Each row is followed by its class.
[ 24 -19   2 -22 -62 -32  20   6 -31 -16   9  14  56 -45 -30   7  21  10
  21  -6   9 -29 -35  46   1 -10 -40   3  52   5   8 -21  -2  27  21  37
  18  32 -50  -1  40  35  11] => J_342
[  33  -46   -2   10   31  -53   -2  -40   13   22   42   31 -108   -1
   10    4  -22   -6   -6   13   12   16    9  -75    1  -24   49    3
   -1  -14  -46   32    6  -23   12   -4    4   -5   79    2  -24    3
   17] => J_68
[  2 -28 -19 -18 -58 -26  -6  27 -42 -21 -15  14  54 -29 -33  18  28   0
  33  -2  24 -24 -42  23  -2  -3 -54  21  59   5  -1 -13   1  24  17  19
   7  30 -22   2  46  21   6] => J_859
[-18 -22  16 -56  36  42   8 -75  -8 -21 -39  -8  10 -21  20 -42  -2   9
  19 -38  29 -30  26 -61   5  19 -38 -17 -17  14  44  31 -10 -40 -15  -4
 -13 -41  -9  13  -1 -45 -22] => J_627
[  9 -18 -14  12 -50 -35  19  13 -22 -19   4   4  30 -29 -18  17  37   5
  20   6  15 -34 -62  25 -13   0 -43   8  41   7  -9  -3  -8  16  33  27
   7  12 -20   0  26  35  -1] => J_99
[ 19 -18  -4 -33 -84 -26   7  20 -42 -15  -7  13  42 -37 -32  13  40   0
  28  -2  13 -24 -30  35  -6  -4 -64  23  52  -1  21 -15   4  28  18  26
   3  34 -49  10  44  11   2] => J_859
[ 17  41 -33 -92 -79 -61 -19 -34  -3  24  23 -12  -1  -6   6 -22  57  59
 -24   5  62   7  -3  22  23 -22   6  28 -51 -23  24  18  35 -19 -15 -18
 -75 -21 -52  10  29 -72  11] => J_68
[-23 -25  15 -35  17  60   3 -87  -5 -13 -28 -16  23 -23   8 -35  -5  -5
  10 -23  47 -14  10 -54   4   5 -39 -29  -4   4  39  20 -20 -23 -25   1
   8 -22  -8  13  -3 -46 -17] => J_753
[-11 -45  24 -25  32  13  10 -97   7  -6 -20   4 -29 -32   5 -25  30  11
  16 -33  48 -16  18 -47  -5 -13 -29 -35  -6  19  34  37  -1 -50 -20  -8
  -8 -20  -8  20 -23 -50 -16] => J_68
[ 22 -43 -24  20  16 -48   2 -33  16 -16  32  19 -87  23   0   6 -30  -6
  10  -2  15  47  22 -76  -5  -7  47   1  25   8 -33  14  -4 -25  -4  -3
 -17  -1  38 -14 -17   5  23] => J_662
[ 24 -35 -19 -21  23 -43   1 -12  15  45  41  23 -90 -11  28  15 -35 -13
  12  16 -10  12  27 -76  -4  12  54  20  19 -22 -44  30 -16 -10  28   5
 -30 -38  64  -4 -16  -9  12] => J_627
[ -7  33 -12 -25 -28 -15   1 -33 -27  38  29 -28 -19  23   6 -24   5  18
 -21  11  50 -53 -19  54  41   7 -14  52 -57 -12  11  64  53  14   5 -59
  12  -2  42  -6   7 -20  26] => J_99
[-16 -31 -12 -28 -65 -16  -1  12 -34  -5 -10  15  52 -41 -19  25  30  15
  33   2  13 -29 -46  30 -14  -9 -35  14  50  -2  10  -2   9  21  26  19
  27  33 -36   8  38  52   1] => J_24
[  4  48  10 -25 -43  -1 -53 -67  -1   1  14 -10  18  28  14 -47  26  35
  -6 -19  62 -19  25  48  35  16  -5  41 -24 -19   9  28  22 -12 -21 -29
  -9  -2   5 -13  50   5  25] => J_342
[ 14  22 -10  39 -16 -17 -55 -55 -19  50  -2 -24  -2  31  17 -25  34  26
 -26   0  76   4  -3   7  22   4  32  27 -41 -12  19  50  47  -8 -22 -54
 -21 -41  39   1  22  19  -2] => J_753
[ -1 -14 -23  -3  23 -17  20  16   9  43  30  18 -60   1  23  17 -64 -10
 -11  22 -10  12  20 -81  -3  18  39  31   1 -21 -38  27  -3   3  31  -5
 -12 -42  64  -8  -7 -13   6] => J_627
[ -13  -20   34  -41   37   31   17 -107   -3   -7  -21  -16   -9  -28
   13  -42   14    4   17  -31   45  -22   16  -26    2    5  -37  -28
   -3   13   21   27  -15  -49  -16  -12   28  -26   15   13  -18  -49
  -17] => J_342
[  4  22 -65 -62 -42 -57 -40 -16 -35   5  39 -17 -21  37  40 -23   0  81
 -10   4  55 -18  -8  56  16 -10  11  23 -47   6  13  50  28 -10 -21 -69
 -32 -14  55  32  -2 -43   5] => J_662
[-16 -32  12 -65  20  21  10 -79  -1 -19 -27  -6   3 -29   4 -38  14   2
  43 -32  35 -30  14 -50   7   8 -40 -17  -3  12  38  38 -11 -56 -19   3
  -3 -33  -3  16  -7 -58 -23] => J_627
[-10 -34  23 -58  20  38  19 -75 -16 -14 -28  -1  -5 -27  27 -35  13   3
  28 -41  28 -16  29 -11   4   3 -34 -23  -9  23  33  22 -10 -26 -16   2
   0 -15 -20  11   6 -55 -16] => J_65
[ 37  26 -26 -40 -41 -87 -40 -45  15   4   3 -25  -4  -4  22 -47  56  34
  14   6  40 -13  20  19  30 -17  29   4 -22 -15  17  28  33 -16 -18 -35
 -34 -56 -12  -4  24  -2  21] => J_430
[ -2 -27 -30 -25 -58 -19  10  26 -39 -17   1  18  64 -34  -4  14  13  18
  30 -11  17 -33 -45  44   3  -8 -49   7  50  13  13  -4   2  36  17  35
  13  26 -62   3  55  15  -4] => J_65
[ -8 -41  28 -32  11  40   5 -85   0   3 -49  -3   1 -20  14 -42  10 -17
  27 -24  26  -8  25 -52  -7 -13 -33 -36  -5  15  21  15 -12 -31 -23  -7
  14 -25 -17   9  -5 -52 -19] => J_579
[ 17 -23 -22 -16 -67 -30   7  22 -34 -23 -10  11  46 -44 -21  16  32   4
  32 -16  18 -31 -37  26   2  -4 -48  24  62  -3   4  -5  10  33  25  27
 -12  29 -36   2  39  26   4] => J_859
[ 27  23  -1 -39 -26 -26 -35 -59 -15  54   6  13 -10  -5   1 -14  39  50
 -32  -3  77  10  14  21  15 -25  33  30 -58 -28  27  41  62 -36 -12 -51
 -60  -6   1   0  28  -8  29] => J_68
[  54  -25  -19   -8   30  -68   28  -31    6   22   62   25 -108    7
   32    9  -28  -13  -15    3   -7   16    8  -66    0  -14   47    9
  -10  -14  -59   16  -23   23   25    8  -38   -9   35   -8  -25   -7
   17] => J_99
[ 15 -18  -7 -32 -73 -29   1  12 -40 -20 -13  15  46 -35 -41  17  40  -2
  29  -5  20  -9 -36  24 -15  -7 -51  10  62  -6  11  -5   5  15  16  28
  -5  30 -44  11  48  28  -5] => J_859
[-48  14 -51 -31 -29 -28 -38  10  -7  40  34 -18  20  42  51 -26 -11  29
 -16  23  40   9  12  15  12  30  25  12 -55  19 -10  46  35  25 -21 -53
   0 -52  46   8  30 -48   0] => J_65
[  26  -26  -34   20   23  -51   11  -27   26   -3   31   18 -102    7
   15    2  -45  -11   14   -8    1   38   24  -78   -5  -11   41   10
   28   -3  -46   18    2    3   19   -8    5    7   43  -11  -42   11
   27] => J_662
[ 20  21 -10 -45 -79 -61 -61 -22 -34   5  29 -17  12  19 -45 -47  39   9
   8  12  61  13  25  11  -9  10  16   1 -26  10  -3  47  25 -15 -32 -41
  -3 -43  32  10  32 -18  -2] => J_859
[ 28 -10 -22  16  32  -8 -13 -33  21  30  32  26 -91   3  34  -2 -39  -3
 -19   4   4  19  32 -90  -1  -1  51  12   8 -19 -51  34 -10   0   6  -4
 -29 -23  93  -3 -29   6  -1] => J_859
[ 11  27  15  -7 -14 -55 -16 -42 -43  12  24 -28 -39  50  19 -23   5  34
 -53 -11  38  -7 -35  39  39 -10  35 -22 -46  -6  -9  77  54 -24 -13 -66
 -50 -10  53   3   4   4  13] => J_614
[ 13  20 -35 -40 -31 -54 -25 -31   8 -18 -25   4   9  38 -13 -34  22  28
  35 -26  63 -40  23  57  15  -2   9  30 -37  21  23  60  46   2 -33 -39
  -1 -52   7  -1  36  20 -14] => J_430
[-12 -33  26 -24  43  32  11 -85  -8 -21 -25 -16  13 -21  15 -36   1   1
  20 -44  32 -26  23 -27   7   7 -30 -36   1  24  21  23 -18 -37 -18 -11
  11 -31   7  15  -7 -42 -14] => J_342
[-14 -27  24 -58  35  39  13 -72 -11 -24 -45 -16   1 -22  -5 -47  -2  -5
  19 -35  32 -29  29 -47  15   2 -41 -25  -9  20  44  34   0 -56 -17  -4
   3 -31   0  17  -8 -59 -11] => J_627
[-14 -27   6 -44  24  60  18 -93 -14 -14 -40 -11   1 -31  14 -34  -7   0
   5 -24  46 -23  19 -62  -1  -9 -43 -21  -9  12  39  24 -18 -28 -14  -8
 -10 -23 -22  17  -4 -56 -19] => J_753
[  9 -22 -33 -17 -54 -23  14  31 -28 -24  -1  16  48 -38  -6  17  19  17
  39 -14   7 -37 -45  48   0  -6 -43  19  52  13   2  -2   3  32  22  39
  14  29 -59  -1  42  24  -8] => J_65
[-19 -25  26 -57  29  33  13 -69  -6 -16 -28   0  -4 -28   7 -35   2  -1
  21 -38  37 -41  15 -31   4   5 -47 -18   5  10  45  25 -17 -43  -1   9
   2 -26  -4  14   0 -57 -14] => J_627
[ 10 -35 -30  -9 -48  -7   2  15 -40 -27 -10   9  58 -30 -26  15   5  -2
  13   0  16 -35 -49  28   0  -6 -53  24  44   6  20 -11  11  44  22  30
  27  41 -51  -2  37  28   6] => J_753
[  0 -13 -10 -13 -72 -35  -3  17 -22  -6  -4  17  49 -27 -33   9  20   9
  35   4  22 -11 -41  19  -6  -4 -39  -9  48  19   3 -12   4  29  12  17
  18  21 -37  -3  34  40  -9] => J_614
[  4 -28 -31  -9 -59 -39  15  14 -38 -41  -7   3  44 -30 -47  15  31   3
  34   8   7 -15 -37  39 -13 -15 -47  10  57  19  24  -7  18  -1   7  26
  32  25 -53   0  33  32  -5] => J_662
[  8 -21 -34 -20 -70 -15  14   1 -26 -12 -10  20  39 -37 -22  19  22  11
  19   2  14 -30 -59  26  -5 -18 -40   5  50   8  22  -3  -3  40  19  43
  -8  23 -58  -1  30  31 -11] => J_753
[  39  -19   -9    3   35  -69    6  -23   10   21   48   19 -104    3
    8    9  -41    3   13   10   -1   32   13  -72    5  -19   58  -12
   -2   -7  -54   30   -2   -4   15  -19  -23  -27   68   -8  -25   21
  -11] => J_614
[  7 -30 -18 -21 -61  -8   3  23 -35 -28  -4   0  46 -32 -26  12   8   5
  12  11  13 -31 -50  26  -1  -2 -49  17  45   2  19 -18   0  37  27  32
  16  34 -36   1  37  30  11] => J_753
[  21  -29  -10    6   21  -28    7  -24    1   35   25   28 -114    5
   -1   14  -32  -16   -6   -3   14   32   14  -72    4  -11   49   15
   21  -10  -32   21   -3   12   27   -6  -28   -6   71  -13  -13  -12
   15] => J_859
[  34  -39  -10  -23   14  -36    9  -20    2   39   38   36 -101   -3
   21   15  -28   -7    6    2   13   23   20  -79  -16   -5   65   10
   10   -4  -36   17  -18   12   11  -10  -59  -13   61    4  -18   -5
    7] => J_859
[  31   -8   -2   19   13  -38   24  -26   -2   34   37   27 -106   -1
   11   25  -17   -5   -6    0    1   21   18  -47    0  -15   34   22
   25  -31  -36   33  -11    3   19   -2  -42  -15   43   -5  -18  -13
   -6] => J_859
[-18 -34 -31 -21 -56 -20  -8  17 -30 -17  -4   7  64 -31 -21  20  18  18
  31  -4  10 -42 -43  20   1  -1 -46  11  37  15   8   3   6  26  17  19
  28  12 -40  -4  33  39   0] => J_24
[-43 -29  14 -31  44  39   3 -88  -2 -21 -26 -25  -1 -24  27 -33  -1  10
   3 -45  36 -33  15 -49   8   4 -38 -34  -4  10  28  39  -6 -28  -4 -14
  20 -33  -2  12 -18 -38 -14] => J_24
[ 13  -7   5 -90 -73 -43 -78  -9 -29  -4   6 -34  14  31 -40 -58  22  35
  41  18  69  16  32  52  -3   3  23  -9 -11   3  12   2  13  -3 -41 -45
  33 -31  15  28  29 -28   4] => J_579
[-23 -24  20 -41  42  48  19 -86 -15 -25 -40  -8   7 -23   6 -32   0   0
   7 -43  49  -6  25 -35  -6  -8 -45 -32   7  16  38  12 -12 -47 -19  -4
   8  -7  -1  15  -4 -30 -10] => J_662
[-14 -50  32 -37  14  45   3 -90  -6 -10 -50 -13  -1 -19  20 -47   8  -4
  36 -37  35 -18  15 -47  -3  -7 -19 -44  -9  18  32  26  -7 -38 -21 -22
  -1 -26  -2  14  -7 -55 -15] => J_579
[ -3 -36  38 -49  39  30  27 -83 -18 -19 -20 -13   5 -24   6 -28  -6  -3
   6 -43  40 -20  25 -22  18  -4 -39 -27 -10  15  25  13 -17 -51  -8  -7
  -9 -20   4  11  15 -63   6] => J_342
[ -1 -16  36 -46  22  42  19 -95  -9 -12 -32  -6  16 -33  13 -41   8   5
   9 -46  37 -17  30 -27  -4   5 -36 -33  -9  16  29  13 -21 -40 -13  -5
  -2 -27 -12  12   1 -47  -9] => J_342
[ 13 -31  -5 -24 -43 -36  23  33 -24 -18 -10   8  64 -36 -30  18  17   3
  24  -8  17 -43 -41  29 -10  -3 -36   5  47   7  18 -11  -5  33  18  27
  11  21 -38   0  44  55   8] => J_430
[ 10  19 -44 -13 -65 -52 -61 -32 -34 -11   2 -17  11  61  30 -48  45  39
   3  12  40  12   7  35  14  -8  32  -1 -34  21   6  46  26 -33 -60 -37
  -5 -56 -11  25  41 -63 -27] => J_65
[ 53 -37  -2  -7   5 -57   7 -46  14  32  38  39 -91 -10   6   0 -10 -14
 -15  13   1  45  37 -90 -18 -20  61  -2  -6 -10 -47  22   5 -10  -2   8
 -15  -9  30   0 -29   1  15] => J_68
[ 13 -18  -4 -32 -73 -29   1  23 -36 -19 -11   9  38 -29 -37  17  35  10
  35 -10  28 -15 -40  27  -6  -1 -49  20  55  -3  15 -12   4  23  20  18
 -14  34 -35   9  44  29   3] => J_859
[ -6 -16  25 -69   7  34  11 -77  -1  -3 -34   3  12 -32  14 -41   5   2
  28 -34  32 -39  31 -31  13   4 -45 -21  -1   7  52  26 -14 -37 -17   4
 -11 -37 -29  11  -2 -53  -5] => J_627
[ 15 -36 -30 -31 -73 -26  14  40 -34 -17  -3  18  52 -44 -10  14  17  21
  33   9  17 -22 -26  39 -12  -2 -42  18  45  22   2 -14   7  19  23  24
  16  15 -52   2  46   7   9] => J_65
[ -4  55 -31 -13  -9 -20 -48 -62 -13  61  -5  -3 -17  20  53 -42  19  54
 -48   8  59  17  44   0  16 -22  34   9 -30   5 -13  26  19  14  -8 -59
 -51 -34  17  11  25  -6  11] => J_342
[ 24 -35 -40   1  10 -50  25 -19   7  -9  34  18 -99  10  -1   5 -44  -8
   3   6  10  31  19 -76  -7 -19  33  12  23  11 -38  14  -9 -11  12   4
   6 -11  43  -5 -20 -16   9] => J_662
[  4 -15  -6 -29 -48 -24  11  14 -31 -19  -2   1  57 -25 -30  13  18  11
  18  -7  11 -42 -51  47   3  11 -55  14  29  17   8 -12  -2  19  27  22
  15  13 -36 -13  44  31   8] => J_342
[ -8  -1 -25 -24  -6 -74 -30 -11 -27  55  20 -17 -36  41   9 -17   5  31
 -27   3  78 -10  16 -16  36 -29  -8   6 -44  24   1  35  22  24  -9 -49
 -22 -61  32  31  37 -28  -3] => J_68
[  2 -43  39 -44  25  34  12 -75  -5 -10 -37 -14  13 -20  13 -43  -4 -15
  22 -47  22 -21  11 -46   2 -10 -30 -49 -22  10  36  18  -8 -28 -17  -6
  -3 -31 -19  10   0 -49 -18] => J_579
[ 16 -30 -29 -33 -65 -25   9  24 -31 -11  -6  19  55 -41 -12  19  28  20
  37  -9  21 -25 -41  47  -1  -8 -46  13  45  16   5  -3   3  15  17  34
  -3  23 -58   0  48  17   0] => J_65
[  2 -47  26 -35   9  29   3 -82  -3  -3 -36   1   8 -22  14 -35   4   0
  27 -48  45 -13  20 -32  -6 -13 -35 -41   3  11  33  20 -12 -24 -17  -9
  -4 -22 -30  13  -1 -60 -14] => J_579
[ 37 -33  14 -21  18 -47  16 -17  18  19  35  29 -77   5   0   5 -33   5
 -12  12  33  36  38 -72 -29   1  49  -5  16  -9 -46   4 -38  -5   3   2
 -19 -22  64  -1  -4  27  18] => J_430
[-26  11 -31 -62 -36 -81 -25 -23 -26  30  53 -20 -11  36 -15 -16  14  31
  -5  31  58 -19 -24  -7  35 -13  19  13 -51   1 -11  52  29   6 -30 -46
 -33 -34   2  -1  28 -24  13] => J_68
[-17 -50  25 -42  26  38   3 -81  -7   1 -37 -10  18 -21   7 -35   0  -5
  28 -44  47 -22  -1 -39   5 -11 -35 -47  -8  13  35  24 -13 -32 -19  -7
  -1 -31  -6   9   4 -59 -20] => J_579
[-11 -33  16 -74  -2  49  23 -75 -20   8 -25   5   9 -37  27 -28   4   9
  18 -36  42  -6  31 -21 -10   2 -35 -34  -3  22  32  27 -19 -30 -19  -1
 -11 -18 -26  21   5 -76 -13] => J_65
[ 24   3  -4 -36 -85 -55 -38 -25 -30  15   8 -25 -11  21   9 -31  57  18
 -11  -4  36 -17  20  48   8  25  -2   2 -16  25  31  43  32   7 -21 -40
 -44 -49  -9   9  14 -35  16] => J_859
[ 11 -16 -21 -17 -65 -26  14  34 -34 -26  -8  11  42 -35 -32  17  21  -6
  27  -9   5 -29 -44  19   3 -11 -53  26  54   0   8 -12   9  36  27  27
  -2  44 -47   2  37  18   5] => J_859
[-24 -33  14 -30  46  31  14 -64  -1 -16 -34 -12  24 -15   1 -28  -3  -3
  18 -44  40 -26  14 -36   3   8 -34 -30   1  16  41  19 -27 -15 -24  -3
  21 -22  -4   7  -2 -42 -17] => J_430
[  0 -27 -10 -33 -72 -31   1  22 -32 -19   2   9  41 -34 -23  18  24  17
  29  -3   0 -33 -37  29 -14  -3 -43   6  40   8   7  -4  -4  26  25  23
  27  18 -43   7  27  42  -1] => J_24
[ 18 -19 -15 -33 -60 -19   2  13 -35  -5 -10  16  39 -38 -27  18  35   0
  21 -11  17 -25 -32  30  -6  -1 -50  22  55   0  10  -2   7  34  16  29
 -11  38 -36   6  32  32  -2] => J_859
[ 34   5 -42 -36 -44 -62 -57 -18 -35 -13   6 -32  -7  38  47 -39  25  34
   2   8  30 -11 -14  27   5  -8  22  13 -28   0   9  14  20 -42 -28 -55
  13 -27  33  37  -3 -50  13] => J_662
[ 29  -6 -20 -54 -35 -71 -43 -39 -22  17  20 -11 -15  10   9 -18  33  28
  -1   9  40 -25 -21  61   6  -5  23 -30 -13  14   4  56  32 -34 -22 -40
 -20 -45  25  12  -7 -23  -5] => J_614
[  4  25  -6 -73 -27 -29 -36 -22 -17  10  26 -29 -39  25  13 -42  14  22
 -21   1  50 -26  21  45  31  -7   2  35 -49   3  43   6  24  40   3 -34
 -29  -3  -4  14  36 -26  18] => J_753
[  30   23    9 -113  -73  -79   -3   -5  -30   40   47   10  -13   26
   -2  -26    4   47  -23   30   60   -9   38   26   25  -23  -17   25
  -81   -5   18    9   27   18  -28  -40  -31  -43   -7   24   48  -24
   24] => J_68
[ 38  36   9 -74 -98 -49 -67 -17  -1  41  12   0 -13  23   4 -44  54  21
 -11   6  57   9  18  59  26   5 -14  21 -26  -8  26 -14  13   7 -17 -17
  -9 -17  26   1  23 -42  43] => J_859
[ -4 -18 -19 -27 -48 -29  10  33 -25 -11 -17   6  47 -28 -34  11  19  10
  29   9  13 -36 -51  15   5   3 -43  22  45   8  19  -4  16  12  23  28
  12  12 -37  -1  31  35   2] => J_627
[-40 -33  16 -49  19  24  -5 -93 -12 -14 -32 -17   8 -18  16 -32  20   9
  25 -35  38 -19  22 -35  -6   1 -33 -42   1  17  27  36 -16 -33 -24 -16
  18 -41 -21  20 -14 -46 -22] => J_24
[ 20 -11 -15 -23 -49 -27 -66 -46  -8  23  15   6 -19  17  29 -28  43  36
  -8  18  71 -13  -3  40   5   3  13  11   0   3  21   9   0  -1 -20  -3
  -1 -35  57  18  29   2  -5] => J_753
[-30 -13  22 -50  36  32   6 -71   4 -10 -31 -15  -2 -25  20 -41   1  -1
  36 -44  35 -44  14 -47  15   8 -33 -19   3   2  38  34 -16 -36  -3  -7
  -9 -30  -4  17  -7 -50 -12] => J_627
[ -9 -27  33 -36  21  36   8 -89 -12  15 -28  -3  12 -35  26 -33  13  -7
  21 -33  32 -22  27 -36   6  -5 -33 -50 -11  24  32  25 -15 -39 -27 -21
 -14 -23  -2  15  -9 -53 -22] => J_614
[ -9  35 -36 -35 -39 -43 -35 -49  -9  35  35 -26   6  14  30 -52  10  57
 -13  29  59 -23  15  -1  20   7  27  23 -60  18   2  51  53   8 -24 -85
 -21 -34  14   0   6  -3  26] => J_342
